Known rows:
J174: [  5 -12   8  -8   1  -9  15 -13  -7  16  11 -11  -8   6  -1   2 -13  -8
  -7  11  -7  -1  -1  18  -3  -2  -5   4  -1 -16  11  -3   1  -9   6]
J923: [  7  -9   2  -5   4 -15  16  -8  -8  22   7 -15  -2  10  -1   1 -12  -8
 -16   9   6  -6  -4  12  -4  -4  -6   6   4 -19   8   2   6  -9   4]
J23: [ 10  -6   7  -8  13 -10   1 -10  -3   2  10  -9  -8   7   0  -1  -8   0
 -12   8  12  -5   1  15  -1  -9  -1   9  -6 -12   7  -1   7  -2   6]
J976: [  7 -15   7 -10 -14  -9   2 -12  -3   7  14  -6  -8   6  -5   1 -12  -8
  -9   6   3  -3   2  12  -2  -8  -2  -1  -9 -11   9  -1   2   2   6]
J939: [  6  -8   1  -6   1 -12  14  -8  -7  22   6 -17  -2  10  -1  -1 -13  -7
 -13   9   6  -9  -2  12  -4  -6  -5   2   4 -18   7   3   8 -11   6]
J527: [  9 -19 -13 -14  -6 -26  13  -9 -10  11   8 -14   9  12   5  -5 -18 -10
 -16   7  -3 -23   1   8 -24  -9   6  -7  -7  -8   3   0  12 -33   8]
J200: [  8  -3   8  -7  11  -6   1 -10  -2  12   9  -8 -11   6   0   0  -5   3
  -4   6   4  -8  -1  20   7  -3  -4   6  -6 -12  10   2   0   3   6]
J519: [  8  -8   4 -10   8  -1  -7  -8  -5  12   9   4  -7   6   1   2 -12  -2
 -12  -1  27  -3  -1  13   7  -8  -2   6 -19 -10  10  -2   5   5   7]
J957: [  4 -11   2  -7  -8 -10  15  -9  -8  23   8 -16  -3   9  -2   1 -13  -4
 -12  10  -2  -8  -3  11  -2  -3  -4  -1   4 -18   7   3   5  -9   5]
J722: [ 10  -8   7  -9  -9 -16   1 -10  -3  11  13 -18  -4   9  -2  -1  -8  -3
 -15   9  24  -5   4  12  -6 -10   1   2  -8 -11   5  -1  13  -6   4]
J929: [  6  -8   8  -9 -12  -6   1 -12  -3   6  13  -7  -9   5  -3   0 -10   0
  -6   8   0  -6   1  13   2  -4  -1   0  -7 -12   8  -1   1  -1   6]
J312: [  9  -7   7  -8  21  -7   2 -10  -5   9   8 -14 -11   6   1   0 -11  -5
 -12  11  11  -4   1  18  -5  -7  -5   4   0 -11   8   1   8   0   4]
J10: [  7  -9   5  -8   8 -10   7  -9  -6  15   8 -16  -8   8   0   0 -12  -4
 -11   9   9  -6   0  14  -3  -5  -4   2   0 -14   8   2   7  -3   5]
J26: [  9  -7   9  -7  -9 -18   1 -13   0  12  13  -9  -4   7  -4   1  -1  -4
  -8   5  14  -4   1  17   3  -8  -2   5 -16 -12   8  -1   2   0   4]
J54: [  8 -15   4  -9 -27 -12   2  -9  -2   8  14  -8 -14   6  -3  -1 -15  -6
  -2   0   1  -6   5   8  -2  -6  -1  -2  -8 -11   7   0   3  -1   7]
J209: [ 10  -9   6  -6  -4 -11   0  -8  -2   4  12 -11 -14   7   0   1 -11   0
  -5   1   4  -4   3  10   0  -4   1   9  -8 -14   7  -1   2  -4   6]
J400: [  6  -8   3 -10   3  -3  -6  -8  -4  12  10   3  -7   6   1   3 -13   0
 -11  -1  24  -1  -1  13   9  -8  -2   4 -21 -10  10  -3   2   5   7]

Facts:
J10 {ζ=J746, δ=J975, Ψ=377, π=b}
J107 {ζ=J776, Ψ=807, π=h, ρ=J431}
J119 {ζ=J547, δ=J120, Ψ=745, π=b}
J120 {ζ=J547, Ψ=807}
J126 {ζ=J979, δ=J441}
J136 {ζ=J57, Ψ=23, π=f, ρ=J940}
J141 {ζ=J372, δ=J235, Ψ=377, π=h, ρ=J255}
J144 {ζ=J710, δ=J374, Ψ=807, π=b}
J147 {ζ=J746, δ=J976, Ψ=377, π=c, ρ=J577}
J154 {ζ=J126, δ=J363, Ψ=977, π=k}
J168 {ζ=J785, δ=J170, Ψ=807, π=b, ρ=J387}
J170 {ζ=J785, Ψ=807, π=i, ρ=J577}
J174 {ζ=J506, Ψ=146, π=a}
J182 {ζ=J255, δ=J917, Ψ=807, π=c, ρ=J200}
J187 {ζ=J336, Ψ=866, ρ=J431}
J197 {ζ=J91, δ=J70, Ψ=977, π=a}
J200 {ζ=J519, δ=J957, Ψ=807, π=f}
J209 {ζ=J836, δ=J613, Ψ=807, π=j}
J214 {ζ=J979, δ=J27, Ψ=807, π=a}
J216 {ζ=J785, δ=J811, Ψ=866, π=j}
J228 {ζ=J51, δ=J715, Ψ=807, π=a, ρ=J197}
J23 {ζ=J979, δ=J126, Ψ=807, π=j}
J235 {ζ=J372, δ=J858, Ψ=807, π=b, ρ=J387}
J253 {ζ=J455, Ψ=807, π=d}
J26 {ζ=J336, δ=J346, Ψ=23, π=b}
J27 {ζ=J979, δ=J406, Ψ=866, π=d}
J28 {ζ=J35, Ψ=866}
J281 {ζ=J126, δ=J998, Ψ=807, π=c}
J304 {ζ=J547, δ=J119, Ψ=146, π=f}
J31 {ζ=J613, Ψ=866, π=e, ρ=J437}
J311 {ζ=J547, δ=J932, Ψ=866}
J312 {ζ=J126, δ=J281, Ψ=745}
J313 {ζ=J785, δ=J895, Ψ=146, ρ=J437}
J320 {ζ=J577, δ=J915, Ψ=807, π=b}
J322 {ζ=J372, Ψ=807, π=f}
J327 {ζ=J506, δ=J714, Ψ=146, π=d}
J336 {ζ=J952, δ=J902}
J34 {ζ=J519, δ=J37, Ψ=866, π=h, ρ=J304}
J340 {ζ=J455, δ=J946, Ψ=807, π=b}
J342 {ζ=J480, δ=J710, Ψ=807, π=g}
J345 {ζ=J708, δ=J500, Ψ=807, π=k}
J346 {ζ=J336, δ=J187, Ψ=146, π=j, ρ=J336}
J348 {ζ=J51, δ=J739, Ψ=866, π=d, ρ=J739}
J351 {ζ=J708, δ=J671, Ψ=866, π=a, ρ=J577}
J363 {ζ=J126, Ψ=866, π=d, ρ=J613}
J37 {ζ=J519, δ=J200, Ψ=807, π=a}
J372 {ζ=J437, δ=J547}
J374 {ζ=J710, Ψ=146, π=h}
J376 {ζ=J934, δ=J746, Ψ=807, π=f, ρ=J469}
J377 {ζ=J785, δ=J313, Ψ=377, π=k}
J387 {ζ=J90, δ=J519, Ψ=866, π=l}
J406 {ζ=J979, Ψ=745}
J415 {ζ=J431, Ψ=807, π=k}
J417 {ζ=J35, δ=J888, Ψ=866, π=i}
J428 {ζ=J547, δ=J706, Ψ=377, ρ=J831}
J441 {ζ=J979, δ=J214, Ψ=807, π=f}
J455 {ζ=J90}
J472 {ζ=J506, δ=J327, Ψ=23, π=h, ρ=J940}
J490 {ζ=J708, δ=J53, Ψ=866, π=h}
J500 {ζ=J708, δ=J351, Ψ=807}
J506 {ζ=J255, δ=J182}
J51 {ζ=J57, δ=J769}
J519 {ζ=J90, δ=J617}
J527 {ζ=J831, δ=J939, Ψ=866, π=j, ρ=J577}
J53 {ζ=J708, δ=J345, Ψ=807, π=b}
J533 {ζ=J255, δ=J506, Ψ=377, π=k}
J535 {ζ=J746, Ψ=807, π=d}
J54 {ζ=J836, δ=J799, Ψ=807, π=k, ρ=J979}
J547 {ζ=J437}
J552 {ζ=J744, Ψ=977, π=c}
J577 {ζ=J469, δ=J923}
J582 {ζ=J372, δ=J322, Ψ=807, ρ=J304}
J590 {ζ=J455, δ=J253, Ψ=807, π=l}
J592 {ζ=J776, δ=J107, Ψ=977, π=a}
J593 {ζ=J455, δ=J590, Ψ=807, π=a}
J602 {ζ=J577, δ=J320, Ψ=977, π=h, ρ=J437}
J609 {ζ=J126, δ=J767, Ψ=807, π=e}
J613 {ζ=J836, δ=J54}
J616 {ζ=J577, Ψ=866, π=e}
J617 {ζ=J90, δ=J455, Ψ=807, π=a}
J619 {ζ=J431, δ=J929, Ψ=866, π=h, ρ=J940}
J639 {ζ=J255, δ=J776, Ψ=807, π=e}
J661 {ζ=J746, δ=J10, Ψ=807, π=g}
J667 {ζ=J583, Ψ=146, ρ=J322}
J671 {ζ=J708, Ψ=807, ρ=J469}
J680 {ζ=J952, δ=J76, Ψ=807}
J689 {ζ=J836, δ=J744, Ψ=23, π=e}
J7 {ζ=J744, δ=J82, Ψ=807, π=a}
J70 {ζ=J91, Ψ=977, π=h, ρ=J437}
J702 {ζ=J506, δ=J472, Ψ=377, π=b, ρ=J57}
J706 {ζ=J547, δ=J304, Ψ=146, π=a, ρ=J82}
J71 {ζ=J613, δ=J31, Ψ=866, π=i}
J710 {ζ=J480}
J714 {ζ=J506, δ=J174, Ψ=146, π=k}
J715 {ζ=J51, δ=J348, Ψ=377, π=l}
J721 {ζ=J400, Ψ=807, π=c}
J722 {ζ=J336, δ=J822, Ψ=977, π=g, ρ=J934}
J739 {ζ=J51, Ψ=866, π=i, ρ=J455}
J744 {ζ=J836, δ=J209}
J746 {ζ=J934}
J752 {ζ=J583, δ=J91, Ψ=807, π=f}
J758 {ζ=J431, δ=J78, Ψ=23, π=a}
J76 {ζ=J952, Ψ=807, π=b}
J767 {ζ=J126, δ=J154, Ψ=146, π=b}
J769 {ζ=J57, δ=J136, Ψ=866, π=c}
J775 {ζ=J437, δ=J372, Ψ=977, π=c}
J776 {ζ=J255}
J78 {ζ=J431, δ=J619, Ψ=807}
J785 {ζ=J952, δ=J336}
J799 {ζ=J836, δ=J88, Ψ=807, π=a}
J810 {ζ=J613, δ=J847, Ψ=807, ρ=J88}
J811 {ζ=J785, δ=J168, Ψ=146, π=a}
J813 {ζ=J708, δ=J490, Ψ=745}
J82 {ζ=J744, δ=J552, Ψ=23, π=i, ρ=J78}
J822 {ζ=J336, δ=J26, Ψ=866, π=c}
J831 {ζ=J469}
J842 {ζ=J613, δ=J989, Ψ=807, π=g}
J847 {ζ=J613, δ=J880, Ψ=866, π=b}
J858 {ζ=J372, δ=J582, Ψ=807}
J88 {ζ=J836, Ψ=807, π=b}
J880 {ζ=J613, δ=J842, Ψ=807, π=c}
J888 {ζ=J35, δ=J28, Ψ=377, π=h}
J89 {ζ=J952, δ=J785, Ψ=23, π=h, ρ=J304}
J895 {ζ=J785, δ=J216, Ψ=866, π=d}
J900 {ζ=J57, δ=J51, Ψ=807, π=b}
J902 {ζ=J952, δ=J680, Ψ=807, π=a}
J91 {ζ=J583, δ=J667}
J915 {ζ=J577, δ=J616, Ψ=146, π=c, ρ=J91}
J917 {ζ=J255, δ=J639, Ψ=807, π=j}
J923 {ζ=J469, δ=J940, Ψ=866, π=a}
J929 {ζ=J431, δ=J415, Ψ=807, π=g}
J932 {ζ=J547, δ=J428, Ψ=807, π=c, ρ=J255}
J937 {ζ=J776, δ=J592, Ψ=866, π=b, ρ=J437}
J939 {ζ=J831, Ψ=866, π=b}
J940 {ζ=J469, δ=J831, Ψ=807, ρ=J342}
J946 {ζ=J455, δ=J593, Ψ=807, π=h}
J957 {ζ=J519, Ψ=866, π=b}
J974 {ζ=J431, δ=J758, Ψ=807}
J975 {ζ=J746, δ=J147, Ψ=866, π=a}
J976 {ζ=J746, δ=J535, Ψ=807, ρ=J480}
J989 {ζ=J613, δ=J71, Ψ=807, π=a, ρ=J979}
J998 {ζ=J126, δ=J609, Ψ=745, π=g}

Rows:
No name comes twice in this set of rows, the named rows included.
[  9 -17   4  -6 -23 -16   3  -9  -3   6  15  -7 -13   7  -1   3 -16 -12
  -6  -2  -3   1   4  11  -5  -5  -1   4 -11 -13   8  -1  -1  -2   5] : J989
[  3 -25 -12 -14 -28 -26  16 -12 -12  17  12  -9  10  11   2  -1 -20 -16
 -11   6 -23 -20  -3  10 -22  -5   3 -13  -9  -9   6  -1   0 -27   7] : J351
[  8  -9  -1  -3  -8 -16  14  -5  -6  21   7 -21  -9  11   0   0 -15  -6
  -9   2   1  -9   0   7  -5  -2  -4   7   5 -19   6   5   7 -16   6] : J847
[  3 -11   3 -11  -9   1  -5 -10  -5  12  12   6  -5   4  -1   4 -15  -1
  -7   1  13  -3  -2  12  10  -5  -2   0 -19 -11  12  -3  -3   7   6] : J776
[  4  -9   9  -4 -14  -9   3 -10  -2  12  13  -7 -16   5  -1   3 -10   2
   4   1 -13  -4  -1  14   8   3  -2   5  -8 -15  10   2 -10   1   6] : J88
[  6  -8   9  -9   6  -3   1 -11  -5   7  10 -12 -11   6   0  -1 -13   0
 -10  12   4  -6   2  15  -2  -5  -3   0   1 -11   8   0   7  -1   5] : J998
[  4 -23  -1 -16 -41 -27  -1 -16  -6  11  19  -6   5   8   1  -1 -13 -11
  -5   4  -9 -16   0  16 -18  -5   5 -15 -22  -1   6  -5  -4 -18   5] : J170
[  5 -12   8  -9   0  -7  14 -14  -5  17  10 -11  -8   6  -2   1 -12  -6
  -5  13  -6  -4   1  18  -1  -3  -5  -1   0 -15  10  -2   3  -6   8] : J767
[  6  -5  -5 -11  26 -14 -10  -8  -7  13   6   8   2   8  13  -2  -8   6
  -4  -5   8 -21  -6  23   0   0   2   7 -29  -2  10  -1  -3 -17   9] : J577
[  9 -12   2 -10   7 -12   8  -9  -6  13   8 -17  -6   9   0  -1 -14  -9
 -15  10  13  -5   2  13  -8 -10  -4   1   0 -13   6   1  12  -4   5] : J702
[  7  -9   7  -9  -2  -7   2 -12  -3   4  12  -6  -8   6  -2   1 -10   1
  -9   9   2  -4   1  14   1  -5   0   5  -7 -12   8  -2   2   0   6] : J917
[  7  -4   8  -8  -1 -15   5 -10  -4  21  10 -26  -7   9   0  -1  -7   0
 -12  12  22  -8   1  16  -4  -5  -2   0  -2 -12   7   0  10  -8   3] : J377
[  4 -12   0  -3 -29 -12  14  -7  -7  24  10 -13  -9  10  -2   1 -17  -6
  -5   3 -13  -7  -2   6  -2   2  -5  -1   5 -21   8   3   0 -14   6] : J71
[  4 -15  10 -10 -28 -15   0 -14  -2  14  18 -14  -5   6  -5   3  -9  -6
  -7   9   8  -2   1  14  -3  -6   0  -5 -14 -10   8  -4   1   3   2] : J168

The same things again, as new rows of numbers:
Known rows:
J616: [ 4 -3  7  5 -5 -1 -2  0 -5  2  5 -3  0 -5 -1]
J619: [ -2   3  -8  14  -2  10 -15  -9   0   7   6  -1   2 -14  -5]
J455: [ 6 -4  7 -9  4 -1 13 10  9  1  9 -2  1 14  2]
J119: [ -4  -5  -1 -10   2  -6   9  -7   9  10  -4  -2  -4  -4 -14]
J376: [ -5   0 -10   9   1   2  -8  -8  -4  -2  -7  -2   4   3  -4]
J775: [10  7 -7 -4  2  6  9  2 -5  5 -3 -2 -1 -1  2]
J363: [  2   0  -1  10   3  -6  -7  -6   1   2   1   3  -1 -16  -2]
J154: [ 7  2 -1  0  4  1 11  1  4  0  5  7 -5 -9 -6]
J377: [ -4  12   3  -4  -4  14   2   2   1 -25  -2  -6 -12  -5  -3]
J617: [-4 -4  2  0 -5 -4 -4 -3  0  3  2 -4  1  5 -1]
J126: [ 3  3 -7 -4  4  2  3  7  7  1 -1  3  4  8  4]
J706: [  6  -4  -1   3  -5   3  -7  -1  -1  11  -4  -6   7 -17 -10]
J917: [-4 -4  4  0 -4 -4  0 -5  2  3  5 -2  3  3  0]
J281: [-4  1  1  3 -6 -5 -1 -3  0  2 -3 -2  0  8  0]
J722: [-14  -3 -13   5   8  18  -2  15  -8 -11  -4   7 -10 -10   4]
J940: [-4 -1  6  6  0  0 -4 -1  5  7  5 -8 -4 12 -3]
J592: [ 7  5 -4 -6 -1  4  4  8  0  3 -2 -1 -5 -1  1]

Rows:
No name comes twice in this set of rows, the named rows included.
[ -6  -3  -4   6   8  -8  -8 -11   5   0   1   4   1  -7  -5] : J671
[-16   7 -19  18   6   8 -28 -14  16 -20   9  -1  -8 -14 -15] : J170
[ -5  10 -23  22   2  14 -23 -10  -2   8  -2  -9   3 -15  -5] : J527
[ -5  -5  -4   3   4  -3  -9 -10   3   2   2   2   5  -4  -4] : J976
[ 5 -5 -5 -7  0  2  5  9 11  8 -4  0  9  4 -6] : J547
[ 8  4  5 -9  1  2 15 12 -4  0 -1 -9 -6  5  3] : J197
[ -2   3 -19  20   8   6 -25 -11   3   8   7  -1  -2 -23 -10] : J351
[-4 -5  4  5 -5 -2  1 -6  1 -1  4  2  2  5 -6] : J345
[ -4  -4   4   4   3 -12   2  -6   4   0   4   0  -1   0  -4] : J535
[-4 -1  0  6 -1 -1  2 -3 -3 -2 -6 -5  2  8 -2] : J752
[ -1   5 -24   9   4  21 -19 -13   3  10   5   1  -5 -18 -12] : J147
[-12   1   1  -6   4  20   5  19  -4  -3   3   7 -18 -14   9] : J26
[-3 -6  5  1  4 -6 -1 -6  3  1  3 -1  2  3 -2] : J500
[ -1  -4  -6   8   0  -4  -4 -15   1   4   4   5   5  -2  -8] : J54

